Each row comes from the steps of one walk. Every step used is in the known rows, and no mark comes twice. Write the walk behind each row, first mark first.
Known rows:
befe/mosi/tasid/sebon/sanol/tate: [ 206  323 -494   42  -63   28  -35   25 -202  114  237 -145  114   12
   69  -39  364   97   75  209   52 -189 -341  -61  182   40  -46  -77
  138  401   40  -75  -66 -121 -125  322  285  385  301 -553 -118  126
  276  -84  -89  222 -161  237 -112]
sebon/zomim/sanol/puba/vede/sipo: [ 104  319  215  133 -112  204 -301   18  -41   52  153  106  -59   70
  203   61  185   70  525  -43  -20  156  -79  139  178 -183  180 -260
  -53  389 -205 -309 -349   19  488  130  286  -21  242  -83   89   69
  -86  314    3  278  -83   48    9]
sebon/tasid/mosi/puba/vede/sipo/zomim/sanol: [ -93  636  123  167  311   22 -630   77  142  267  150    7  191  116
  273   40  191  112  130  115   -8  155 -467 -233  -76   68  -38   54
  150  278  -51 -177 -182  -43  186   20 -132  103  365 -436 -193   43
  -87  113   62  134  131  -40  -95]
sipo/zomim/sebon/sanol: [  37   99   13 -186  301  249  -79 -116 -182 -116   59  -88  -38   37
  373 -435  102   65  239  304   78  247  -60   93    4 -173  138 -191
  122  209   -7 -273  -48   -5  254  447  -74   86  143  113  399 -185
  247  225    1  251  262  149  120]
puba/tate/mosi/tasid/befe/sebon/sanol: [ 213  457 -275  274 -184   72 -171    5 -103 -148   70 -139    7  333
  239  -21  585  -90 -300  186   60  -34 -247  243  376   51 -109   48
  114  552  -45   98   41 -234  407  316   75  393 -385 -320 -261  457
   87   -7    2  274   84 -159   26]
tate/sanol/vede/sipo/sebon/tasid: [-236  223   13 -108  -44    8  -12 -488  340   84 -210   53 -548   23
   37  328   84  153   39  299  117  255  135 -271 -268    4 -115 -125
 -125  492 -373 -121 -468   -8   48  -80  276  578   92 -137  149 -144
  -68  139  166  176  -53  141  377]
tasid/sebon/zomim/sipo/vede/sanol/tate/puba: [-319   10  195   41 -192  -38 -314 -265 -152  -44  433  199 -363 -408
  285   69  229  191  332   12  -59   75   47  181  282 -126  -21   -3
   23  468   43 -238 -340  284  214  253  246  304  113  111  437 -155
   73  121 -117  207  118   83   21]
sipo/sanol/puba/vede/zomim/sebon/tasid: [-181  290   63  211 -257 -199 -111    4 -195  139 -207  435 -172  128
  103   46 -107  137  259 -116  -82  367  182 -150   24 -410 -390    1
 -132  578  -63 -416 -293   64  336  165  -42  408   49   59  174  -66
 -238  513   90  331  193  -81  267]
sebon/sipo/vede/zomim/sanol/puba/tate/mosi/tasid/befe: [-222  344   67  306  -20   36 -410   58   91 -147  313  258 -393  299
  286   66  244 -173  149  -80   49   20  218    1  406 -111 -233  -17
 -355  507  -95 -233 -286 -206  759   47  213  256 -363 -185   76  197
 -402   47 -118   34  -37 -178 -106]
sanol/vede/sipo/zomim/sebon/tasid: [-307  282  152 -276  317  200 -254 -208  181  -85  -63   35 -352  -19
   87 -203 -149  -47  278  170   51  -46  205   15 -103  -74    2 -151
 -231  296 -195   46 -425  -26  166  -31 -125  355   27 -229   60 -173
   37 -193  -16  -13  -64  253  123]
puba/vede/sipo/zomim/sebon/sanol/tate: [-175  128   77  -92  178  125  -84  -97  -14   13   39  198   20  127
  352 -238  136   60  162  -42  201 -284  -38   76  303  -88  212 -381
 -326  357 -129 -158 -221 -166  275  119 -172  395 -157 -140  -67 -305
  -25  196 -100  350   69   17  281]
vede/sipo/zomim/sanol/puba: [ -30  -17  607  -70  454 -105 -327 -164  110 -290  -38  -39  -59  105
  133 -199   67 -110  232    3   82  153  138  -88   98   -3  -53 -132
 -230  -71   40 -361   -6  -12  299   28   -6   26  301 -377  220 -441
 -212  277 -242  199 -125   89  131]
sipo/sebon/sanol/zomim: [ -25  325  -74   55 -100  294  -92 -439 -267  106  160   -2 -261    1
  400  -32  251  110  370  349  356   32  145  -70   34 -241  247 -230
   25  167   23 -494 -307   74  239  182  257  397 -141   21  403 -401
  -49  252   35  183  240  -97  129]
sebon/zomim/sipo/vede/sanol/tate: [-164   40   85  -22 -142  230 -234 -182 -145  -19  109  235 -274  -89
  330  148  303  -81  284  210  -13  115   69  266   71 -206  245 -192
  -59  271 -264 -240 -258  222  560  247  265  128  256   18  429   91
  165   60  -25   27  139  222  -24]
tasid/befe/mosi/sebon/sipo/sanol/vede/zomim: [-202  165 -124  229 -234 -229  -78  -30 -319 -148  122   29 -293  -14
  178   11  123   48  120   52   21 -112 -253  -82  128 -400 -345   93
  -82  397  161  -88  -93  -79  151  109  432   84 -188 -318  -76   51
  -41  206 -188  247  -78  726 -208]
sanol/tate/sebon/tasid/mosi: [-392  214   27 -166  147  -43  -21 -393 -129  333  141   87 -115 -112
  193    1  349  261 -145   -6 -156   34   10   24  -82  -38 -252   22
    2  580  -34 -435 -350  141  263  141  -15  283  -12 -363  -76  -18
    5  -24 -311  -78   42   11   51]
tate/puba/vede/sipo/sebon: [ -69  557  326   54   43 -153 -239  -74  460   43   -1  118 -147 -192
  142  112  -74  140 -135 -101 -247  -45   48 -231  403  -32   91 -266
 -295  342 -220  -98 -252  -32  -18  -76 -149  433 -219  111  -88 -352
 -336  145  168  365   87 -211  249]
sebon/sanol/puba/vede/zomim/sipo: [ -93  128  -75  160 -246  -14 -259  -20  -95  221  270  204 -277  147
   98   76   19  100  308  -90  184    8  100  -38  105 -270  267 -469
 -150  439  -22 -233 -375  -53  325  175  220  381   36   80 -101   24
 -166  330   39  108  102   22  210]
sipo/vede/zomim/sanol/puba/tate: [-181   85  -47   96 -181   45  -53    8   11 -152  -42  598 -266  412
  236 -174  176 -234  214  -86   55  158  375  -22  252 -107 -446  -31
 -184  450 -199 -211 -275  -34  522   -4 -180  244 -176   68  185 -216
 -220  265   40  106  265 -169   23]
zomim/sanol/puba/vede/sipo: [ -22   76   87  258  -98   49 -182  -56  -94   31  198  199  -85  365
   14   33  -34   34  264 -401   50    4   76  -41  258   13 -328 -395
 -293  275  120 -222  -89 -177  402  -28   -5   60   65  -44 -246 -125
 -364  180   94  316  -47 -129   75]
befe/mosi/tate/zomim/sipo/sebon: [ 359  109 -338   18    4   33   51   76   71   80  135 -159   82 -134
  150 -146  205  -96 -167  300 -220  105 -316   37  253   19 -173  -78
  -98   39 -123 -101  191 -148  181   29  298  157  322 -401  107 -193
  189  -32  -35  173  -33  316  -84]
tasid/befe/mosi/puba: [-102  220 -185  119  -19 -224   -1  188 -196   50  154  -25  -52  186
   17  -64   56   80  -60  -18    4  -82 -345 -163  250 -280 -359  -29
  172   14  297   30  -24 -253   -6   47  228  -81   -8 -138 -428  139
    8  119  -79  162 -196  618 -390]
tasid/mosi/tate/sebon/sipo/vede: [-442  164   30  155   72  -90 -376  110  -66  305  246 -130 -165 -137
  317  -62   82  -64 -149   26 -208  136 -176 -167  171   44 -218  179
  147  145  -60 -336   31 -152  124  -57   73  255  -44 -232 -168 -152
  -15 -329 -108   74  385  -47  -27]
befe/tasid/mosi/sebon/zomim/sanol/puba: [  44  416 -205  120  -81  291 -339  292   54   92  145 -294  -55 -170
   55  122  324  139 -153  117 -207   73 -404  156 -176  176  181   42
  366  305   61 -322 -119 -103  -75  209   72  177  213 -335 -233 -200
  128  263    0  289  187  205  -19]
befe/sebon/tasid/mosi/puba/sanol/zomim/vede/sipo: [ 297  676 -216  -85   83  112 -376  -96 -153  308  212    6   52  -87
  247  258  181  -36  -56  139   73 -161 -470  211   68  147   24  104
  218  306 -225 -158 -233  151   94  186  214  521  153 -341   -5 -139
  136   92   61  -32  113   18 -205]
befe/tasid/sebon/sipo: [  72  176  -26  -58   53  218 -132  212  103  -42  379 -133 -124 -429
  -10  234  187  159 -174   21   -9 -143  -87  282  -29  288  124  197
   64  288  279  -33 -280  -27 -228   28   34  232 -157 -170   68 -147
  -51  156 -213   41  -94  -65  -76]
zomim/sanol/tate/sebon/tasid/befe/mosi/puba/vede/sipo: [ -63  202    8   78   68  -17 -105 -373 -290  131  358  254  -47  282
  213  194  316   69  106 -186  -50  -88 -153   87  149  -35 -635 -255
 -264  557  132 -220 -210  -69  507  160  112   63   96 -349 -160    7
 -167   85 -286  278  -20  141 -145]
vede/zomim/sipo/sanol/puba/tate: [ -46  -90  190  163 -175 -158 -327 -100   -6 -399  -33  123 -212   72
  191  -20   87 -131   40   20  -82  317  219  149   -6 -472 -188   74
 -305  252  -77 -192  143  277  699  219   81  245   67 -274  504  -68
 -152  483 -278   54   28 -118  136]
puba/vede/zomim/sebon/sanol/tate/mosi/tasid: [  14  373 -395   58  -93  234  -81    3   61  -67  156  122   49  186
  323 -266  191   19   52  100   63 -172  -87  258  156 -364  235 -181
 -234  716 -313  -43 -128 -108  564  286   29  594 -323  -57 -126   35
  182  139  -51  289  235 -108  247]
sipo/sebon/sanol/vede: [-177  288 -103  117 -234  244  -92 -368 -229  138   45  152 -462  -36
  270   87  159  142  300  276  361  -16  221  -61   18 -268   75 -266
   34  283   32 -215 -457  -59  135   53  214  419 -217  114  331 -259
  -27  -46  181  193  289  -95   97]
sanol/tate/zomim/vede/sipo/sebon/tasid/mosi: [-372  238   55 -172  170  225 -124 -355   40   15  233 -166 -181   51
  353 -191  352   36   71  121  -31   53  -93   14  -11   64 -244 -224
 -122  299 -273 -359 -245   79  372   47  -72  192  141 -411  100 -287
 -140   83 -239  -44  -11    2  113]
vede/zomim/sipo/sanol/tate/mosi/tasid: [ -58   84  124  121  -49  -40 -349 -242   -6 -418  -13  -52 -132   17
  275  -12  179 -264  -49  252 -120  333  147  173 -219 -511  -34  144
 -301  275 -221 -172  240  304  760  344  175  314  136 -365  480    8
   91  183 -375   28  113   23  163]
sebon/sipo/sanol/tate/mosi/puba/vede/zomim: [-335  239  240  202   57 -291 -299  -47   -6  181   50  364 -279  108
  186  423  187  -71  211 -117 -113   85  122 -122  190 -259 -258  -43
 -454  184 -215 -273 -237 -183  600  181  403  135  -70 -202  290  105
 -253  171 -355  120 -179 -114  151]
mosi/tasid/befe/sebon: [ 157  478 -356  117  -47  183 -170   13 -355 -369  115 -279  147   44
  245 -158  -56  -53 -233  230   43  -51 -315  229  128 -281  -52  -73
  291  617  238   10  -11  -53   35  392  -29  290 -175 -212 -288  400
   75 -296  -29   19   64  257 -461]
tate/sebon/sipo/zomim: [  57  144  199  -66  200   21  -86 -181  323  140  208   -9 -156 -347
  300  -17   30  203 -125  221  -83  147  136  205  104    6  -68  171
 -222  379   23 -388 -201  191  418   91  190  220 -216  -65  387   97
 -158   14 -254   -6   19 -149   73]
sebon/sipo/vede/zomim/sanol/tate/mosi/puba: [-272  207  109  128  133  -47 -346  -38  163  103  288  454 -392  227
  211  253  234 -228  241  -74  -55  -18  248  -37  259  -85 -231  -54
 -433  168 -262 -189 -332 -180  732   52  339  111 -111  -68  268  -13
 -209  -23 -246  -32  -52 -107  -72]
vede/sanol/zomim/sipo/sebon/tasid/mosi/puba: [-100   91  -50    8  242 -137 -328 -326  -16 -114  176   11 -185   78
  105  148  147  -11  212  262  151   93   31  -42  -76  -79  -11  -97
  -50    5   14 -523   89   89  455  184  501  450  321 -234  216 -198
  -85  269   18  -36  157   72  145]
sanol/zomim/sipo/sebon/tasid/befe/mosi: [ -58  399 -169  -36   63  498 -207 -435 -147   -1  358 -310  -89   31
  466 -240  110  -11  187  303  131   -2  -66   10   23 -171  240 -182
 -256   68   55 -448   37  313  521  180   75  321    2 -330  123 -239
  -44  237  -82  -26 -125  322  -28]
sanol/zomim/vede/sipo/sebon/tasid/mosi: [-229  521   23 -183  269  533 -334 -334   61  -58  461 -363  -99  224
  426 -260   17 -189  458  179  138  -70 -103  -69  -43   90  148 -146
 -194  -31 -285 -483  -59  333  256  -35  -47  338   25 -353  110 -385
 -150  223 -160  -75  108   74   94]
tate/sanol/zomim/sebon: [  -6  108 -305 -241   19  209  177 -462  131   77   57 -238 -276  171
  161   15   80  122  115  311  -34  302  -21 -138 -202    3   22 -163
  -56  324 -379 -378  -97  104  242  326  298  477  150   57  139 -192
  118  463   58  219  -50  193  412]
sebon/zomim/vede/sanol/puba/tate/mosi: [  12  334   28   41 -105  174 -202   77  134 -130  235   41 -211  192
  133   60  295  -54  402   93  -37  198 -136  266  183  -69   72 -133
  103  314 -415 -269 -194   96  406   69  438  117  116   29  240  305
   52  292   75  124  214   41   87]
sebon/tasid/mosi/puba/vede: [-125  644 -115  180  128    8 -519  178  154  427  157   40  170   49
  154  104  126  194   21   82  -61   71 -479 -215  -81   40   23  103
  247  301  -62  -67 -242  -48   42  -21 -112  165  241 -289 -337  197
  -23   24  160   26  137  -61 -141]
tate/puba/sanol/zomim/vede: [ -10  594  132 -181   30 -118 -192 -162  242   32   92 -101 -161  -14
   67  224 -105  -31  -20 -194 -279  214  -29  -69  250  232  -11 -219
  -92  299 -412 -263  -76   -6 -221  171  -94  279  -56  109  -37 -144
 -390  435  183  106   83 -221  415]
tate/puba/sanol/vede/zomim/sipo/sebon/tasid: [ -56  653  195  -36  -91 -189 -385 -262  302   -6  -63   92 -386 -253
   69  355  -40  112 -153  -64 -233  278  119   -9  134  -34  -15 -116
 -134  601 -341 -112 -288   11  -16  110  -42  485  -98    8  158 -118
 -362  282  287  115  132 -290  364]
mosi/tasid/befe/zomim/sebon/sanol/puba: [ 115  559 -372   29  -23  168 -234   99 -266 -371  244 -329  -38  180
  234 -164  -53  -12  -66  194  -55   66 -256  217  198 -448   62 -245
  281  613  212 -185 -158 -154  247  519  -96  274   -4 -160 -312  352
   97   68  -47  150  106  273 -332]

Write each row's walk:
[ 178  464   52   -8  -23   -3  -58 -229  107  147  307   40 -120 -227
  232   80   63  281 -203  141 -140  239  -49  242  -29 -156 -284  234
   22  791  184 -380 -397  312  432   40    0  251 -136  -79  -38  197
 -156  264 -107   42  186   65 -140] | tate/sebon/tasid/befe/zomim/sanol/puba
[-137  329  151  117  350   75 -391   96  271 -253  272  -54 -189  270
  239  -68  154  -79  160   -8   20  158  -23   42  389   87  -79 -244
 -252  228 -114 -380  -19 -209  506  128  240  107  -79 -262  254  276
 -313   93  -87   19  -68 -163   61] | sebon/sipo/zomim/vede/sanol/puba/tate/mosi/tasid
[-247  296  224  -24  -71 -110  -22   77 -223 -337  145  -82 -308  183
  267   26  -68 -145   -9 -137   -5   85 -127   19  268 -410 -305  -87
    5   65  153 -242 -122    3  243    4 -114  -74 -151  -38 -145  -92
 -174  477 -199  173   50  449 -203] | tasid/befe/zomim/vede/sipo/sanol/puba
[ 118  570 -294    8   41  341 -313 -154 -393 -417  383 -383   31  170
  376 -139  -54 -212   52  287  153 -146 -317  245   91 -223   56 -240
  150  607   98 -109  -93   79  109  422   49  423 -117 -304 -203  281
    9 -187 -168  -13  133  336 -384] | mosi/tasid/befe/sebon/sanol/zomim/vede/sipo
[ 154  309 -339   39   68  -98 -326  171  223   -3  238  150   14  345
   72  -67   68  111   -8   77 -293  133 -344  270  395 -108 -564 -165
  141  319   70  118 -236 -269  428  370 -106   19  138  -19 -121  332
  -66  289  -81  157  -70  -20 -307] | mosi/puba/tate/zomim/sebon/tasid/befe
[   8  263 -291  196  -58   25 -387   49   97 -323  354  -24  -99    9
  179 -139   70   90  110  130   27   43   -6  210  423   65 -241  -63
   31  789  143 -221 -240 -134  245  346   53  533  -31 -258   63  308
 -244  -73  -29   88  -19 -284  -90] | mosi/tasid/sebon/sipo/vede/sanol/puba/tate/zomim
[ -70  341   26  161   13  134 -310 -289 -180  -30  229  145 -304  284
  106  216   70  -73  351  -22  119  -58  -31  -58   20  -76 -528 -239
 -217  290   92   49 -269 -148  351  -36  163   87  126 -276  -58  -64
 -173 -127   19  243  -33  204 -193] | zomim/sanol/vede/sipo/sebon/tasid/befe/mosi/puba
[-174  -45 -211   83 -117   -9  146 -177   38  -54  -38  323  -66   68
  238  -22  196  147  -67  -13  219 -187   52  144  290  -70  -65 -384
 -336  437  -73 -227  -62 -178  438   29  105  473 -211   -5  -31 -146
 -174  147  136  222  124 -128  334] | puba/vede/sanol/tate/zomim/sipo/sebon
[-158  301   21  117 -323  111  -71 -149 -605  -76   53    8 -307 -185
  388   84   36    1   -1  133  118   10 -167  201   93 -484 -124  -18
  131  457  151   -5 -261  137  293  220  261  162 -278   61   -6  158
   77  -43  -34  100   12  584 -345] | tasid/befe/sebon/zomim/sipo/sanol/vede
[   1  535  -94  185   96   67 -636   81  231  267  246 -151   93   24
  229   92  255  143  -83  221 -135  200 -487  -61  -76  131  -85  121
  189  291  -66  -25 -122   57  303   96 -125  140  367 -431 -147  265
  -71   82   87  -23   60 -128 -136] | sebon/tasid/mosi/puba/tate/zomim/sipo
[ 119  235   74  291  -84 -145 -365 -111   27 -406  217  108 -104  254
  143 -139  296  -28  179  -45 -106  283  -54  162   26 -384 -302  126
 -135  653  -34 -276  -20   76  741  178  278   99  -55 -337  111    4
 -154  564 -227  194  106   53  -13] | vede/zomim/sanol/puba/tate/mosi/sebon/tasid/befe
[ 180  293   60 -165  -79    5  -29 -173  -10  -21  -40   61 -145 -173
  381  402  207 -120 -286  186 -270  221  -64  289   61 -272  -21   -1
 -212  117 -113 -274  -71  288  642  329 -165   97  271 -227  400  -72
  201  415 -242  131   60   96   28] | befe/zomim/sipo/sanol/tate/sebon/tasid
[-248 -110   61   34  231 -444  -74 -285  -99 -207  127  153 -258   25
 -116  244  421   11   37   22   87  -37  161   37   64   -4 -199    7
  -94  321  -13 -361  -13 -191  337  190  678  414   72 -274   92   38
   -1  -18 -188   25   37    7  244] | vede/sanol/tate/mosi/tasid/sebon/sipo
[-336 -131  -85  208 -171   53 -305 -428 -176 -127  289  312 -421   59
  261  167  234 -164 -124  103   20  -41   79  216   41  -76 -176  -90
 -277  305   67 -131   38  202  607  149  108  351   46   19  177  -26
   60 -135   53   79  437  373  -23] | zomim/sipo/vede/sanol/tate/mosi/sebon/tasid/befe
[-115  378 -158   67  -62  119 -437 -173 -104 -321  321  -28  -92 -158
  288  -43  105   38  151  219 -138  118  -76  227  234 -160   -3 -155
  149  790   14 -225 -231  124  155  519   41  484  185 -150  193  233
   82 -186  -67  143  186   10 -133] | mosi/tasid/sebon/zomim/sipo/vede/sanol/tate/puba
[ 152  189   23  -64  -36  314 -168 -141  435 -135  371 -290 -264   -8
  268 -201  -18  -72  205  316   69  167  -11  167   22  132  -97 -227
 -198  173 -310 -188 -203  181  372  -56   69  257  159   -6  276 -215
 -281  232  -10   37  110  -72  193] | tate/zomim/vede/sipo/sebon/sanol/puba
[-149  390  116  145  -95 -141 -126 -104   15   22  -83  296  -10   59
  346  133  238  -20  -25  -26    8 -194 -199   60  259 -204    4  -38
 -360  472 -162 -186 -216  -73  364   55  -78  378 -197 -279 -172 -187
  -38  359 -156  474  135  218  252] | puba/vede/sipo/sanol/tate/mosi/sebon/tasid/befe/zomim
